In the rows, zero is written as 128.
Each row is followed by its class; each block has classes of its own.
105 122  59 161 127  48 164 161 119 110  85  65 189  91 167 110 124 182  64  37 197 171  78 124 122 138 125 109 141  98 143 155 -> V
105 116 120 111 126  91 144 127 103 121  88  70 205 108 164 113 132 170  85  53 170 163 121 129 108 131  97 116 130  95 153 177 -> A
157 115 167 106 125  80 134 168 136  97 101 106 102 134 127 106 120 125  59 126  82 119 159 132  48  74 123 155 114 145 171 135 -> T
115 127 103 181 111  81 133 144 136 126 101 103 152  97 161 124 180 142  56  93 136 162 108 133 112 195 132 105 127  88 136 162 -> T
109  99 143 195  89 114 108 163 200  58 136 116 163  43 133 110 125 204  62 109 150 152 153 202 126 142 132 115 171 133 185 124 -> V
111 108  86 134 170  83 135 128 141 124 108  96 158 109 158 124 130 194  66  90 136 150 124 112 176 154 177 109 140  83 150 166 -> R
104 104  19 177 188  63 149 121  96 143  94  74 173  92 138 141 148 199  62  38 147 193 104 132 101 147 148 136 165  59 141 179 -> E
 99  93  97 145 114 127 153 140 180 106 122  96 193  97  91 146 125 187  86  74 128 174 150 153  85 120  99 110 149 144 145 117 -> C
117 126 107 143 119  73 151 147 115 118  94  95 140 108 139  96 136 123  82  78 141 130  97 108 132 153 137 120 129 106 115 168 -> Q
116 136 122 193 118 113 115 120 119 120  99 106 155 102 146 127  98 208  90 121 164 154 111 140 165 206 182 104 145  85 137 147 -> N
106  99 148 173 114  89 121 122 165  68 101  82 156  67 183 103 114 184  22  75 114 178 154 160 104 107 127 135 149 106 162 164 -> V
114 125  96 145 141  82 134 113 133 108 105 123 147  99 154 101 134 195  91  93 166 171 116 125 126 134 182 140 149 101 143 166 -> Q
 84  99 134 159 131 116 115 121 177  95 101  91 173  94 151 116 112 219  34  71 125 169 149 159  99 141 131 145 141  95 156 147 -> A
135 120 138 108 148 105 143 114 117 119 123 122 126 158 182  74 146 161 108  61 165 146 112 120 163 129 134 120 122  76  98 171 -> F
140 123 154 130 108  88 138 106 120 143  79  92 135 100 214  87 118  97  80  54 127 129 148  85 125 173 107 147  77  94  78 163 -> M
115 117 116 143 107  99 127 128 104 161 111 125 139 127 148 155 159 195 125 139 137 138 114 107 117 179 153 132 137  87 151 159 -> N
130 134  68  72 172 113 125 114  78 181 110 135 164 160  97 162 175 220 172 126 210 167 114 123 132  99 108 148 124  94 143 122 -> K
 98 175  96 194 115  66 121 142 159  56 150 124 108 106 165 114 140 116 107 119  88 184  95 140 196 165 226  62 127 110 142 178 -> L
131 104 129 130 100  62 134 127 101 112 157 124 145 114 188  92 163 195 113  52 157 161  82 123 159 156 147 110 115  86 135 200 -> E
132 112  92 147 150  55 150 152 120 120 104  98 154 118 138 102 169 181  63  93 131 124 102 103 157 192 181 103 128  72 140 181 -> Q
137 129 130 126 114  90 142 161 109 141 119  98 144 121 129 123 168 173 118 117 171 123 120 133 139 182 134 124 120  76 137 150 -> X
119 116  94 116 139  78 147 101 119 129  91 116 171 106 176 134 107 201 110  87 191 147 105 118  92 116 177 144 124 112 170 126 -> M
109 143 127 159 141  72 122 132 134 102 100 100 122 100 179  95 138 159  65  68 177 165 129 131 135 136 155 135 147  84 131 188 -> L
 79 119  90 183  85  79 124 150 159 109 118 100 157 106 152 117 172 217  65  69 155 178 129 137 121 168 161 101 153  73 152 184 -> L
109 131 112 103  95  87 174 126 113 134 139 142 144 163 198  88 183 195 156  77 242 152 122 120 140 121 123 120  94 121 166 128 -> N
135 133 123 168 163  83 118 154 122 128  86 108 161 110 119 129 133 169  88 114 136 112 155 133 118 167 156 124 142  87 145 148 -> K
118  91 147 152 116 105 136 112 148  86 115  85 157  88 142 109  94 181  61  63 139 158 146 154 112 110 111 127 166 104 123 163 -> C
108 100 141 167 101 102 125 137 162  47 146  95 151  78 150 122  63 196  98  77 150 198 120 164  88 100 139 129 154 127 139 148 -> C
142 103 201 121 104  98 120 173 136  97  88  89 147  80 148  80  80 195  28  82 163 133 123 146 111 139 113 117 156 121 140 173 -> T
113 127 138 160 147  76 104 140 154  65 110 113 141  80 200  76 102 195  49  84 160 146 109 144 108 155 154 165 139 104 141 147 -> A
127  75 136 182 134 109 133 111 150  98  90  98 167  75 115  96 105 178  30  93 116 122 153 158 130 157 177 109 166  97 138 162 -> Q
149 132 123 152 159  54 154 162 113  80 115  83 159 122 168  96 125 161  84  83 169  97 133 115 124 147 161 100 155  89 164 173 -> C
121 117 111 127 160  79 156 134 122 102  99  89 158 124 164  94 130 178  77  51 158 169 102 134 138 139 146 113 134  80 128 169 -> F
106 103 113 148 160  97 125 137 166  69  97  81 171  79 148  93  88 182  27  69 144 167 152 151 126 102 141 120 156 130 162 147 -> R
 97 124  98 173 125  89 132  82 132 113 126 114 155 133 197 129 148 206  82  93 153 165  97 127 176 135 194  97 141  62 154 173 -> V
111 130 155 156 128  74 156 152 141 100  93  79 152  81 169 123 106 163  60  97 131 142 109 136 131 185 180 112 121  93 143 155 -> X
132  75 128 100 122  79 146 154 118 146 119 101 160 109 120 140 129 170 117  80 203 119 104 123 129 128 118 143 119 110 157 150 -> R
127  94 184 174  93 150 101  83 177  68 141 125 178  90 204  79 112 195  60  95 130 153 176 163 162 171 168  76 113 111 142 147 -> M
115 141  96 191  82  69 144 127 117  84 114 104 146 152 140  96 122 110  85  89 134 106  73 125 144 144 199  65 113 114 132 146 -> L
111  73 130 143 108 119 153 122 161  91 116  79 197  78 125 117  84 202  65  53 127 172 146 154 121 123 115  84 166 122 124 157 -> C
124 145  95 156 113  57 153 161 107 100 121  78 145 118 148 124 106 181 122  85 152 131  88 110 174 181 171  88 141  65 133 172 -> C
132  73 111 146 153  89 122  59 111  88 119 100 156 103 175  93 106 205  41  48 111 205 128 151  87  73 150 153 135 104 133 174 -> E
152 138 137 169 133 102 139 148 103 144  86  80 153  97 121 105 122 146  95 110 148  94 159 140 177 212 168  90 165  54 114 181 -> X
114 116 148 160 128  88 124  91 165  67 123  98 163 104 166 105 100 154  45  53 130 194 109 155 146 122 153  98 106 122 128 169 -> M
 92 113 123 149  97 105 149 128 154 105 108  96 180  83 109 148 110 174  90 102 124 181 110 167  99 128 158  99 152 130 152 145 -> X
137 106 120 161 120  96 125 148 138  97 106  76 149  75 120 122 150 143  79  83 146 148 182 155  57 128  58 174 149 104 141 138 -> C
144 102 147 147 163  74 129 128  99 123 104 100 158 118 164 109  97 170  98  62 181 156 126 127 125 131 145 127 127  80 103 185 -> K
 95 142 127 180 173  78 113 169 153  90 107  93 129 103 149 119 126 111  50  76 139 133 100 138  90 144 112 162 145 101 133 162 -> A
135 116 103 130 121  73 117 197 141 119 115 100 149  46 120 125 121 197 106  98 158 145 116 143 143 194 126 122 161  97 140 159 -> M
106 108 151 185  58 142 110  96 155  82 134 120 163 112 180  97  95 200  85  82 172 217 140 171 101 121 153 100 130 115 138 151 -> T
 97 104 172 186 115 125 101 120 171  78 112 114 144  99 138 121  78 188  71 100  99 168 185 173  89 102 150 133 146 110 142 145 -> K
131 124  95 136 162  67 134 152 142 120 112 101 147 103 121 106 148 193  77  60 198 181 125 141 154 149 148 122 138  98 129 178 -> L
122 123 123 158 122  58 120 161 153  86 122  97 134  88 188  83 163 206  48  69 172 161 125 142 145 149 117 144 137  81 150 170 -> V
126 118 133 142 138 127 122 126 126 123  83  94 139  73 137 103 102 160  60  87 163 181 154 166 121 117 100 128 178 101 123 163 -> T
125 132  73 142 122  61 136 148 126 106 125 121 120  94 151  80 172 170 103  99 136 159 106 123 178 175 160 118 138  82 119 173 -> Q
140 110 191 169 116  80 126 162 133  88 133  87 164 131 176 125 129 219  52 129 125 110 103 122 141 225 225  80  98  67 165 174 -> X
128 121 138 153  94 172 126  91  92 158 118 120 158 131 150 123 139 144 178  89 212 142 136 149 160 173 119 114 131  57 103 147 -> F
130 132  85 152 144  63 129 171 119 126 128 107  92 140 143 111 146 203  88 102 153 161 108 130 156 153 169 119 152  44 136 184 -> T
102  86  84 197  96 114 115 116 140  89 108  89 185  57 161 116 107 206  68  90 140 182 134 171 112 122 143 102 197  93 149 156 -> V
 99 101 115 208  87 129  77 143 163  62 144 135 160 108 108 118 110 184  88 123  94 170 139 179  60 102 138 108 172 135 133 130 -> K
123  52 162 176  98  98 120 149 174  77 125  78 183  58 185 108 113 207  20  63 125 183 134 153  92 156 117 122 116 113 137 155 -> V
140 117 165 140 130  33 132 163 147  96 106  75 130 106 195  92 147 191  32  57 143 151 130 113 134 156 127 156  93  77 146 188 -> V
 94  93 159 157 160 115 108  63 141 104  90 130 171  90 170 134 104 210  65  96 148 172 164 165  72  67 163 150 184 104 163 166 -> K
136 129 165 139 197  78 143 114 120  68 101 100 148 149 207  89 115 165  49  83 134 132 116 124 133 124 206 106 131  81 166 181 -> F
 93  78 102 127  98  85 116 187 154 125 142 134 154  79 147 149 182 221 116 126 164 117 130 129  84 139 140 141 183 105 209 158 -> R
151 118 145 151 123  96 154 102  92 144 100 106 148 132 175  89 146  74 106  83 129 102 128  84 165 184 161  95  95  88  88 189 -> Q
118 126 145 193 163  76 146 120 104 116  83  85 172 115 201 134 112 180  58  96 180 136 113 113 121 197 197 108 124  79 172 171 -> N
 95  93 154 146 132 123 134 106 173 101 104  91 170  60 138 122 136 170  32  78 121 202 155 181  94 116 106 129 163 119 131 164 -> X
137  85 181 130 123 105 135 123 137 114  89  92 158  94 162  84 106 184  29  54 179 166 154 155  97 114 106 130 144 107 135 176 -> T
130 110 143 153 117 110 124 124 147  80 131 104 149 104 135 122 139 147  83 113 109 125 152 147 102 121 116 120 152 119 148 144 -> C
 74 117 188 147 109 125 122 140 193 150 101 120 167  87 165 141 162 176  61  55 176 164 160 119  96 162 118 134 143 118 142 192 -> L
104 153 121 172 129  88 122 146 149 123  65  86 128  92 111 120 133 134  45  87 134 124 144 135 122 156 134 140 147  99 134 153 -> L
147 126 144 157 129  83 119 143 102 117 116  94 145 102 132  97 113 182  82  60 156 131 109 138 170 177 141 121 125  81 125 183 -> E
115  97 145 170 139 121 114 147 173  94  91  73 157  67 135  93  76 187  23  53 140 156 178 164 124 146 110 122 160  94 121 158 -> M
145  57 170 150 153 122 126 108 120 184 113 115 159 137 139 136 114 229  96  71 187 121 146 125 164 197 149 131 105  36  79 165 -> K

A new block, with new classes.
131  72  97 174  25 103 100 129 109  76  83 140 155 122 125 117 110 132 149 100  75 152 123 143 162 150 147 138 144 113 127 123 -> H
162  99 132 112 122 121 114 132 130 137 138 179 121 128 127 103 118 127 129 138 113 158 113 133 145 147 108 151 136 125 130 155 -> J
131 101 144 133 158 158 137 133 124 172 133 144 105 135 122 120 160 190 150 124 163 116 135 115 112 137 135 124 154 102 120 109 -> D
113  57  99 147 108  90 168 129 157 159 110 129  95 119 125 123 113 101 137  91 135 127 150 134 101 145 125 145  71 147 147  90 -> P
158 112 119 129 141 125 128 141 114 108 126 123 144 143 146 153 166 142 122 124 133 130 123 117 126 130 155 110 133 113 117 133 -> S
174  91  41 147  68 141 108 179 105 105 110 121 183 134 169  93 119 118 107 116 118 132 117 148 118 118 158 214 111 137 139 178 -> J
152 102  95 144  89 136 110 128 129 146 110 157 129 116 100 119 131 174 141 102 112 152 140 123 152 128 143 139 143 105 127 108 -> J
167 114 108 103  93 122 106 140 118 153 127 149 128 132 125 122 137 148 139 120 107 141 121 120 150 128 141 146 133 109 112 146 -> J
113  96  86 145  84 114  91 157 125 100 119 128 120 153 119 139 105 105 144 112 114 150 136 157 127 136 141 110 121 123 133 166 -> H
147  63 126 126 143 113 133 121 103 137 142 160 103 110 130  95 133 167 134  99 121 148 135 107 135 124 107 161 138 133 122 108 -> H
107 107  90 148 167 169 106 137 125 147 134 167  97 153 152 134 127 149 136 122 208 139 144 132 137 117 168 129 173 148  96 171 -> W
136 113 146 155  85 118 133 136 126 110 121 117 172 126 117 109 132 145 137 112 123 132 124 151 121 132 115 138 111 107 147 133 -> D
152 130 138 131  88 135 163 168 130  59 112 112 137 113 120 111 159 132 112 109 111 135 132 146 108 120 152 118 121 103 104 146 -> D
141  83 116 182 170 157 105 151 120 155 148 101 112 127  85 113 109 127 117 151 112 131 140 133 126 115 142 146  91 105 145 129 -> G
164  85  88 165 131 157 102 162 114 147 122 107 142 145 144 123 122 110 138 138 129 154 138 137 173 139 168 132 120 108 119 201 -> G
101 150 128  97  86  99  99 118 102 119 137 143  98 122 125 125 120 144 149 114  90 122 126 104 134 105 149 105 164 137  76 116 -> H
 75 147 117 111 212 218  98 153 176 137 134 126  91 139 121 169  97 131 138 150 149 117 137 135  77 121 113 143 100 127 165 151 -> U
176  99  88 149  69 107 120 119 106 139 117 164 131 119 158  91 132 108 123  96 107 137 121 131 186 128 137 162 138 134 118 135 -> D
156  57 115 118 124  72 156 122 101 188 135 133  92 128 107  96 113  84 124 102 117 137 131 123 177 148 126 142  93 130 126 123 -> H
122 123 109  89 139 159 122 159 135 170 135 126  94 139 116 127 136 144 132  99 153 126 139 102 144 110 165 123 128 107  95 149 -> U
120  96 121 194  95 147 107 126 121 109 130 110 145 150 105 150 129 136 139 114 169 135 130 154 149 118 142 128 133 120 128 116 -> W
124  94 102 186 132 161 143 123 114 124 112  79 165 127 137 139 107 116 122 130 125 120 144 126 144 136 162 130 100 123 134 118 -> G
139 101 118 100 130  78 141 122 124 202 120 154 112 152 127 107 129 113 130 137 140 123 122 134 134 147 142 135 102 119 150 158 -> B
132 159 111 136 152 124  98 142 108 120 147 106 131 135 130 113 145 126 140 151 112 131 123 143 100  91 118 123 122 129 109 153 -> G
122 119 128 126 136 112 149 123 137 186 124 115 114 126 120 141 131 138 154 108 181 117 133 125 129 132 137 154 128 133 122 118 -> P
152 120 127  91 129 100 130 127 138 154 121 189  78  95 119  84 137 105 131 124  88 139 105 131 127 130  87 188 109 128 144 109 -> U
123 103 133 139  98 127 139 125 134 133 131 143 129 116 132 113 107  80 134  85 182 162 138 128 165 138 157 136 124 163 100 212 -> U
121  89  99 143  93 154 110 165 138 131 127 121 121 130 137 128 114 166 149 102 136 126 143 132 148 111 172 152 138 116 114 124 -> W
166  25 134 186  69  74 150 111  81 121 119 158 111 110  88  78 155 155 143  74 159 162 130 125 180 144 149 137 182 126  83 102 -> H
134 150 130 139  81 118 135 147 137 103 120 145 134  80 120 100 127 124 147 108 115 139 122 141 124 125 133 176 145 142 138 129 -> U
 95 114 117 194 115 121 178  87 130 172 100 154  91 114 100  89 123 108 141 115 212 132 146 136 148 158 182 112 180 172 117 106 -> B
123 118 115 132 101 103  85 122 132 129 109 136 122 108 131 138 123 158 157 129  52 117 124 112 117 117 147 128 116 125 131 104 -> S
125  80  95 165 100 120  92 135 103 119 135 139 112 138 104 132 124 166 142 100 113 139 145 120 144 120 148 108 156 115 118 104 -> H
134 103 100 138  49 111 127 125 141 171  91 126 134 131 119 117 115 138 151  98 140 132 126 140 173 143 167 160 132 111 145 124 -> B
 91 208 163  96 125 160 115 104 143  83 124 130 131 105 137 144 126 131 158 118 150 136 113 125 132 102 121 126 167 158  79 169 -> U
 93 117 148 110 172 151 121 119 151 151 118 132 109 124 131 125  78 125 129 142 134 126 126 109 142 127 143 136 119 144  95 182 -> P
127 116 109 151 104 119 101 122 147 136 112 113 108 128 110 151 110 125 153 135  95 116 131 150 135 121 143 134  99 127 155 139 -> B
135 107 144 125 118 155 174 137 131 163  98  88 135 128 125 123 144 131 130 126 159 126 138 116 124 143 178 143  93 115 129 174 -> B
159  71 145 145 132 136 150 150 117 161 157 101 111 135 123 124 153 141 147 108 138 142 156 107 169 120 159  93 109 115  95 142 -> W
161  85 131 149 121 125 165 139 123 189 125 104 110 102 114 118 134 119 124 114  99 124 154  84 159 139 170 132  89 115 120 109 -> P
131 101 125 150 126 109 158 132 120 140 136 126 136 133 112 116 130 112 122 112 185 147 135 148 123 140 139 137 123 122 130 126 -> G
131 117 146 125  90 131 131 142 142 102 105 134 120  91 123 115 156 165 175 105 108 136 123 128 107 124 123 154 138 123 115 125 -> U
150  80 137 156  85 155 125 128 141  91 112 141 119 117 140 132 144 145 143 106  98 145 134 133 129 138 116 132 111 110 134 123 -> D
124 114 132 126 103 103 150 140 134 184 131 144  86 100  84  95 144 139 158  93 168 121 125 131 120 129 135 174 144 128 130  79 -> U
143 136 120 132 122 132 131 139 108 147 156 126 151 146 108 127 141 142 117 124 160 131 131 124 111 121 137 126 132 121 129 119 -> J
144 102 112 167 107 146 120 131 123 126 137 111 140 121 132 103 131 151 143  89 130 141 144 130 153 103 127 124 124 135 112 145 -> D
153 101 103 149 123 121  82 139 116 109 143 136 115 130 143 126 121 138 149 130  80 147 136 126 174 112 150  99 150 121  87 157 -> G
 97 170 166 131 158 116 162 109 124 140 135 113 144  99 128  79 129 130 150 132 135 125 137 134  80 111 103 112 108 170 114 170 -> D
147 111 130  92  86 116 101 111 129 108  95 162 206 118 188 164 103 147 117 111  91 149 113 108 145 145 144 181  94 115 158 186 -> S
 90 142 136  63 124 148 121 115 128 154 124 143  99 132 145 128 102 104 130 121 142 140 118 113 110 128 115 166 108 142 119 161 -> H
141 124 124  80  92 122 148 142 111 171 144 152 114 124 117 132 148 178 117  93 148 124 147  81 117 119 188 127 143 109  87 108 -> J
113  42 104 158 188 116 138 123 132 143 103 156 147 154 102 118 108 171 102 114 141 139 145 118 147 154 165  70 126  96 131 113 -> S
140  69  95 123  83  91 121 139 125 170  98 158 139 133 151  85 109 129 147 103 144 124 114 158 140 146 139 191 116 127 135 178 -> D
 79 109 123 174 196 151 122 106 135 110 144 161 112 134 121 152  90 149 117 141 131 124 163 124 125 123 149  68 135 148 125 114 -> W
134 114 133 126 227 162  92 112 119 119 173 179  89 139 163 106 133 174 134 132 144 142 138 109 145  93 105  86 176 161  69 193 -> D
130 104 144 144 146 134 142 120 116 166 159 151 126 146 131  99 122 115 122 120 181 154 136 119 178 132 136 109 145 139 107 145 -> W
141  93  51 242 133 134  91 107 101 123 145 157 104 177 119 137 145  83 116 119 166 133 144 161 151 128 131  69 152 149 136 110 -> D
119  90 128 172 120 143 132 108 128 179 129 112  93 134  91 125 150 165 156 101 192 130 151 118 137 115 166 112 141 134 111 123 -> B
157 124 120 115  53 127 107 124 126 104 111 151 111 104 120 122 154 150 153  99 121 157 119 131 122 109 133 165 142 134  88 149 -> J
137  86 110 204 124 132 114 130 114 133 114 125 142 116  99 115 120 139 140 132 117 150 150 138 139 136 160 122 121 113 135 143 -> G
149 129 130 144  87 110 103 139 117 102 108 133 165 123 116 123 158 158 135 120 112 151 115 129 119 122 148 131 138 102 126 138 -> S
